Below is a small trained network, with its code and all its weights. Each question gives an input and a class and asks what happens when units are switched off, that is, made to give their printed mean instead of their output.

import numpy as np


def w(rows, s, z=0):
    codes = np.array(rows[::2]) - 128.0
    scale = np.full(codes.shape[1], s)
    scale[-1] = z or s
    return codes * scale


def f(y):
    return y / 2 * (1 + np.tanh(0.7978845608 * (y + 0.044715 * y**3)))


def log_softmax(a):
    a = a - a.max(-1, keepdims=True)
    return a - np.log(np.exp(a).sum(-1, keepdims=True))


def net(x, mask):
    res = np.array(x, float).reshape(1, 6) / 4 @ E
    y = f(res @ A[0][:, :-1].T + A[0][:, -1])
    res = res + np.where(mask, y, B[0][:, -1]) @ B[0][:, :-1]
    return log_softmax(res[-1] @ U[:, :-1].T + U[:, -1])


A, B = {}, {}
E = w([
[134,210,19,132,104,202],'x0',
[108,177,128,246,196,114],'x1',
[131,114,195,134,184,210],'x2',
[104,77,58,61,197,93],'x3',
[98,139,192,132,80,100],'x4',
[55,230,149,73,191,115],'x5',
],0.011)
A[0] = w([
[119,120,134,126,100,59,136],'N1',
[171,147,129,140,73,171,199],'N2',
[143,45,169,157,147,142,170],'N3',
[170,172,154,71,64,135,169],'N4',
[152,105,93,122,115,108,115],'N5',
[179,92,181,145,128,108,109],'N6',
[135,157,75,75,199,126,253],'N7',
[121,130,136,123,42,202,152],'N8',
[183,86,120,194,175,135,195],'N9',
[115,92,105,137,115,113,117],'N10',
[115,123,82,127,138,105,193],'N11',
[110,121,167,163,107,53,209],'N12',
[76,122,173,30,134,150,195],'N13',
[139,102,150,57,184,101,129],'N14',
[141,101,117,76,112,118,151],'N15',
[166,74,77,116,132,69,159],'N16',
[146,88,155,157,142,156,127],'N17',
[99,169,204,178,112,137,124],'N18',
[119,121,132,114,96,7,147],'N19',
[141,98,179,183,132,163,169],'N20',
[181,176,135,97,127,52,153],'N21',
[134,90,70,156,121,142,120],'N22',
[147,144,78,160,187,87,195],'N23',
[103,175,61,151,192,148,113],'N24',
[143,75,145,128,80,109,65],'N25',
],0.014,0.0042)
B[0] = w([
[82,101,181,165,66,137,190],'N1',
[197,138,71,94,120,150,221],'N2',
[121,51,163,178,177,102,224],'N3',
[147,78,118,67,80,157,217],'N4',
[122,167,100,123,83,98,172],'N5',
[141,83,167,165,142,145,200],'N6',
[42,105,95,123,184,159,250],'N7',
[214,82,110,74,74,206,225],'N8',
[151,100,87,209,162,109,218],'N9',
[131,142,106,152,100,44,157],'N10',
[33,156,92,142,145,110,185],'N11',
[115,146,223,170,88,94,227],'N12',
[113,113,84,2,152,55,252],'N13',
[93,111,121,87,156,109,228],'N14',
[116,123,78,95,95,87,197],'N15',
[106,178,123,136,101,78,228],'N16',
[167,38,72,221,215,88,179],'N17',
[201,208,170,133,124,101,231],'N18',
[57,127,194,109,41,113,239],'N19',
[225,118,144,172,124,103,213],'N20',
[121,91,157,145,121,167,184],'N21',
[147,188,30,155,97,92,192],'N22',
[109,165,72,224,91,190,213],'N23',
[104,172,103,197,236,220,230],'N24',
[137,135,128,146,111,171,193],'N25',
],0.0089,0.012)
U = w([
[185,66,154,209,163,103,118],'0',
[157,113,143,101,55,119,1],'1',
[222,120,126,91,34,238,197],'2',
[52,112,107,37,141,111,108],'3',
[202,246,186,173,111,92,125],'4',
[37,110,254,128,16,158,61],'5',
[123,188,68,169,54,88,44],'6',
[75,183,108,175,152,242,230],'7',
],0.0097,0.0037)

Each question gives the input, the list of numbers given to net, and the class t.
The units are the neurons (one row each of A and B). Each row of codes is followed by its name. A weight is (code - 128) times the scale printed after its matrix; where a second scale follows, it is the last column's (A, B and U).
mask holds one flag per neuron, in row order. A switched-off neuron (its flag False) gives its mean, the last column of its row in B, instead of its output. The means were averaged over made-up inputs and are rounded, as every weight is.
A unit's drop is (log p(t) with every unit on - log p(t) with that unit switched off) / (log p(t) with every unit on - log p(t) with every unit switched off).
The circuit of an input: a set's keep is (log p(t) with only the set's units on - log p(t) with every unit switched off) / (log p(t) with every unit on - log p(t) with every unit switched off). Starting from the 12 units with the biggest drops (on a tie, the unit counted first), units are removed one at a time, each time the one whose removal leaves the highest keep (on an exact tie, the one counted first), for as long as the keep stays at least 0.8.
units of the circuit, in order: the units of the circuit, biggest drop first
top k neurons: the k neurons with the biggest drops, biggest first
drop of u: that unit's drop, to one decimal
input [-8,5,-4,-4,-3,1], class 5: units of the circuit, in order => (N19)
input [-4,8,-8,4,-6,0], class 7: units of the circuit, in order => (N24 N23)
input [7,7,-3,-6,5,-5], class 2: top 3 neurons => (N8 N2 N16)
input [1,8,-3,-1,6,6], class 4: top 2 neurons => (N18 N12)
input [-5,3,-5,6,-6,4], class 7: units of the circuit, in order => (N23 N24)
input [-2,5,0,0,5,8], class 4: top 2 neurons => (N18 N4)
input [-1,-1,6,-6,7,-6], class 0: top 2 neurons => (N17 N3)
input [-1,2,6,7,4,0], class 3: units of the circuit, in order => (N13 N14)
input [5,8,5,-4,-1,-3], class 0: top 3 neurons => (N20 N9 N17)
input [-2,7,5,-5,-5,5], class 4: top 3 neurons => (N18 N20 N7)
input [-4,8,-3,-5,1,-2], class 4: top 3 neurons => (N18 N12 N7)
input [7,6,-1,-7,-5,-6], class 2: top 2 neurons => (N8 N2)
input [2,5,1,-6,-4,-4], class 0: top 2 neurons => (N9 N17)
input [6,-6,8,-3,4,6], class 2: top neuron => (N8)
input [2,4,6,-8,8,-8], class 0: top 2 neurons => (N17 N3)
input [7,-8,7,8,5,-3], class 3: drop of N13 => 0.1
input [1,5,3,-2,7,7], class 4: drop of N5 => 0.0
input [4,-3,-7,-3,6,-1], class 2: drop of N2 => 0.1
